(in the rows, 128 means zero)
Rows with their classes:
[107 154 142 109 145 119 155 114 142 111 144 151 119 154 105 187 109] -> A
[128 142 118 158 136 139 165 128 125  91 144 161  35 163 147  82 116] -> Z
[139 123 135 131 145 124 139 125 125  79 134 156 176 124  82 180 136] -> Z
[152 105  76 148 155 141 190  89 111  59 164 159 143 136 141 191 147] -> A
[108 144 113 154 145 153 120 122  89 109 108 144  31 141 164 185 140] -> Z
[ 99 144 110 135 138 142 153  89  95 121 148 107  85 168 137 130 139] -> Z
[119 141 109 113 124 150 152 109 123 146 132 153  84 169 156 185 149] -> Z
[121 155 126 132 142 128 143 108  92  95 140 148  66 146  86 130 132] -> Z
[108 151 114 142 139 152 176 125 111 163 130 157  42 179 142 141 157] -> Z
[144 102 175 137 140 152 122 107 103 116 144 157  84 129 197 188 116] -> Z
[ 99 127 102 124 157 147 131  93 108 132 151 157  68 150  64 128 112] -> Z
[161 132 118 144 153 144 191 102 113 123 157 162 123 178  95 183 149] -> Z
[128 134  96 148 153 128 160 109 111 120  94 159  73 161 145 113 137] -> Z
[132 115 124 157 127 143 149 100 123 132 119 159 111 137  93 160 132] -> V
[129 128 159 166 114 127 144 147 108 192 111 127  45 130  92 126 139] -> V
[ 87 119 126 137 131 150 171 127  98  82 161 165 105 143 183 134 163] -> Z
[110 131 105 142 148 167 153  97 108  98 144 143 106 157  93 157 138] -> A
[ 83  93 104 112 137 148  97 119 181 133 172 178 109 151 104 114 129] -> Z
[166 154 121 142 147 137 156 132 116 155 161 186  63 170 119 102 149] -> Z
[137 129 118 150 139 143 150 118 125 110 120 129  96 143 112  98 123] -> V
[ 83 156 107 133 114 144 149  91 106 111 157 159  28 147  27  99 108] -> Z
[118 138 115 116 138 125 180 122 129 124 167 168 120 167 175 172 152] -> A
[136 129 113 144 122 143 119 116 117 114 140 136  82 129 122 122 115] -> V
[122 135 112 171 143 127  98  86 132  81 134 152  70 170 146 161 148] -> Z
[118 110 139 132 125 157  72 121  75 129 170 154  53 143 191 107 125] -> Z
[119 126 126 138 135 166 199 105 126 126 126 123  40 162 134 121 140] -> Z
[160  89 150 140 130 124 124 130 126 126  92 122 163 143 161 136 112] -> V
[141 144 136 149 150 140 171 103 131 127 128 150  54 189 104 123 122] -> Z
[145 121 148 120 117 147 162 111 127 145 157 138 155 163 135 143 149] -> Z
[186 113  98 139 113 123 154  92 115 118 126 152 143 159 157 115 114] -> V
[137 128 104 149 140 123 169 112 110 103 139 161 140 158 191 199 123] -> A
[117 117  99 138 147 125 146  94 122 109 128 178 119 177 160 173 139] -> A
[141 128 105 164 124 168 147  76 138 132 134 178 124 174 138 193 140] -> A
[110 119  90 148 110 134 166  91 131 132 135 143 108 130 117 115 132] -> V
[101 119 118 144 119 140 117  90  93  84 135 132 147 158  96  50 135] -> Z
[132 116 125 143 132 142 127 113 112  85 166 179  63 150  66  17 140] -> Z
[ 93 136  93 149 135 135 167  96  90 113 149 153  78 183 132  89 162] -> Z
[134 130 119 169 127 135 174 108  97 147 146 182  61 142  18 149 137] -> Z
[128  98 111 143 118 138 152  89 106 159 112 135 109 155  71 198 122] -> Z
[ 26 136  68 198 132 132 159 111 122  79  78 143  93 151 109  74 146] -> Z
[111 103 122 149 136 138 175 120  94 190 150 176  62 176 149 132 128] -> Z
[ 92 119  99 140 132 139 211 115  85 102 169 182  90 187 106 181 144] -> Z
[132 116 125 140 123 132 131 118 135 128 112 129 113 140 141 117 132] -> V
[ 92 139 108 130 134 141 172 104 182 114 135 139  74 166 148 224 103] -> A
[130 136 136 137 139 110 131 106 113   4 161 158 118 154  84  80 116] -> Z
[105 135 115 146 135 118 164 110 168 125 137 146 125 122 105 109 131] -> V
[128 139 114 129 140 127 197 128 124 127 164 167 113 168 124 224 141] -> A
[140 140 115 135 120 112 137 119 123 156 150 124 128 149 118 147 138] -> V

Rows, each with its class:
[117 109 109 127 134 119 155 134 143 123 119 136 123 144 113 122 138] -> <66>
[112 124 146 127 108 123 121 129 117 124 124 117 139 160 112 119 134] -> <68>
[130 117 102 130 131 114 166 132 141 128 121 144 110 127 114 110 126] -> <66>
[125 137 135 135 123 131 118 125 122 126 129 120 115 125 135 125 120] -> <67>
[135 158 176 127 120 134  62 140 102 124 136  91 120 146 148 132 117] -> <67>
[150 164 128 135 135 131  92 135 119 117 147 110  89  75 163 109 103] -> <67>
[118 129 149 113 114 118 139 124 113 131 117 125 141 165 124 150 132] -> <62>
[129 121 121 127 127 117 149 128 131 127 122 134 134 132 104 123 121] -> <66>
[115 131 146 130 116 130 110 120 103  87 133 115 135 153 125 132 126] -> <68>
[113 112  99 132 135 118 179 130 140 139 119 141 123 142 111 128 129] -> <66>
[115 120 121 121 125 119 148 135 130 133 131 128 125 155 102 135 126] -> <68>
[120 116 158 132 124 119 143 124 122 112 118 120 137 156 111 134 129] -> <68>
[161 106 138 132 126 125 128 135 128 124 122 121 133 150 121 134 119] -> <66>
[142 132 104 125 143 128 142 145 116 119 128 109 100 124 126 120 115] -> <73>
[117 119 118 121 148 112 140 121 135 133 118 130 122 138 123 130 123] -> <66>
[103 114 152 119 125 129 144 122 108 128 115 125 161 160 121 142 140] -> <68>
[112 116 120 129 125 117 133 123 122 134 132 121 126 155 109 137 133] -> <68>
[114 106 106 132 136 126 156 147 137 125 126 135 126 144 121 118 135] -> <66>
[117 126  94 121 138 118 158 134 157 132 128 133  97 139  89 121 118] -> <66>
[118 129 133 132 116 130 113 132 123 132 117 102 150 119 137 102 130] -> <67>
[114 142 141 123 121 127 106 125 120 133 131 116 137 155 118 132 129] -> <68>
[116 112 116 125 138 109 168 129 131 129 119 131 114 149 121 136 120] -> <66>
[107 119 142 120 121 114 149 130 116 137 125 103 136 178 106 131 124] -> <68>
[116 117 113 132 108 130 132 134 133 132 121 130 139 119 109 124 139] -> <68>
[118 120 104 141 126 125 138 127 144 140 133 125 119 135 116 118 126] -> <66>
[120 125 111 117 130  78 150 127 112 133 122 128 122 135 129 140 132] -> <66>
[123 137 145 121 107 122  91 128 104 131 131 102 127 161 122 135 122] -> <68>
[109 127 144 127 124 119 137 125 111 141 123 115 155 168 109 128 138] -> <68>
[109 141 136 127 124 125 125 125 123 138 121 121 220 147 120 137 129] -> <68>
[130 113 103 134 123 111 160 138 135 129 133 129  93 140 119 134 112] -> <73>
[122 126 155 117 118 120 126 126 104 135 115 123 129 158 119 131 124] -> <68>
[124 116 114 129 141 120 142 124 143 126 134 121 123 160 115 125 121] -> <66>
[107 115 137 112 125 113 138 129 107 136 120 114 141 179 101 146 134] -> <68>
[110 113 102 134 120 109 189 137 146 129 124 126 119 143 109 129 132] -> <66>
[124 127 151 128 101 120  94 126 108 125 113 105 127 156 132 127 114] -> <62>
[118 132 127 126 135  84 115 130 123 116 103 113 112 164 127 124 114] -> <68>
[129 134 116 129 128 141 134 134 127 127 122 136 129 140 136 135 133] -> <73>
[147 117  81 129 126 111 147 133 157 127 133 146 102 135 118 115 105] -> <66>
[138 146 146 113 117 118  94 124 118 116 134 109 114 143 130 129 124] -> <67>
[138 138  93 130 144 106 154 116 154 107 130 138  93 133 128 108 121] -> <73>
[110 107 101 132 134 118 168 132 145 133 117 134 118 150 112 126 133] -> <66>
[131 136 139 129 131 121 111 134 113 119 142 106 126 155 120 140 117] -> <62>
[141 167 173 110 131 121  62 131 103 106 150  89 109 138 158 131 102] -> <67>
[111 123 124 131 109 125 109 122 139 135 120 122 133 142 104 113 139] -> <68>
[127 114 133 114 108 115 131 132 116 128 117 128 138 177 112 143 129] -> <68>
[122 105 145 136 125 130 138 122 115 130 118 115 149 165 111 136 148] -> <68>
[148 141 139 125 127 137  89 120 122 110 141 101 128 135 151 138 108] -> <67>
[126 116 149 118 123 121 125 125 112 132 126 103 129 165 121 144 119] -> <68>
[114 127 106 144 116 115 118 136 142 132 133 107 115 151 115 125 125] -> <66>
[122 120 162 123 114 125 113 127 105 138 107 115 161 157 132 139 137] -> <62>
[127 112 102 131 147 135 151 134 149 116 135 146  93 135 130 120 105] -> <73>
[146 160 121 121 136 127  90 142 135 128 155 104  95 114 139 120 111] -> <67>

Rows, each with its class:
[123 121 165 144 110 161 164 156 124 136 153 117 156 185 118 147 142] -> Z601
[144 120 154 110  80  89 135 132  80  86 125 163 114  88 133 105 131] -> Z972
[150 130 119 144 152 144  88 155 136 128 123 135 141 136 122 114 147] -> Z601
[136 168 114 141 172 156 114 134 131 128 135  97 121 130 161 110 135] -> Z601
[131 140  94 115 131  96 110  80 114 135 140 114 114 129 130 120 141] -> Z601
[131  82 204 121 105 118 168 157 101 111  96 131 118  76 143 136 116] -> Z972
[117 132 143 120 106 104 145 114 109  97 127 137 123 113 148 158 145] -> Z781
[ 97  88 107 140 109 129 165 111 123  70 107 158 120 127 128 160 119] -> Z781
[142 157 126 136 123 120 126 170 128 116 146 158 113 137 124  97 134] -> Z601
[119 134 158 131 131 139 144 150 129 110 143 122 140 153 139 132 134] -> Z601
[142 146  97 120 163 141  97 112 140 112 126 136 110 120 141 155 156] -> Z972
[158 168  81 136 163 119  94 162 147 118 174 107 121 115 145 121 148] -> Z601
[124 131 123 122 105 138 128 106 121 133 127 152 107 111 141 149 139] -> Z972
[122 129 132 145  97 125 156 155 114 113 147 133 121 126 131 152 125] -> Z781
[124 120 158 125 100 134 146 128  94 123 124 134 134 106 133 138 134] -> Z972
[123 128 127 127 137 130 138 136 121 123 120 120 119 133 149 138 133] -> Z781
[107 126 145 119 146 127  92 109 147 147 130 141 165 202 133  79  59] -> Z601
[148 212 138 135 100 126 113 140 114 110 157 158 133 123 116 108 144] -> Z601
[121 147 106 161 141 125 141 214 123 107 102 109 128 135 120 113  95] -> Z601
[139 149  87 141 147 136 110 131 112 115 118 129  98 113 130 135 139] -> Z781
[123  87 155 131 100 143 177 121  93  86 146 148 115 142  96 164 121] -> Z972
[ 88 133 141 136 109 135 145 115 127 115 160 145 118 122 118 117 125] -> Z972
[159 165  97 127 127 135  93 103 132 149 128 128 120  90 127 117 178] -> Z972
[126 138 142 135 112 109 139 155 118 125 162 135 121 158 111  87 128] -> Z601
[155 124 155 126 123 139 153 125 123 109 124 137 122  98  43 138 135] -> Z972
[160 142 105 118 135 104 104 123 101 127  90 132 110 123 143 132 152] -> Z972
[142 129 134 127 161 134 132 128 134 114 133 128 131 130 128 117 122] -> Z601
[138  87 161 113 112 145 141 127 129 119 138 122 136 141 145 173 131] -> Z601
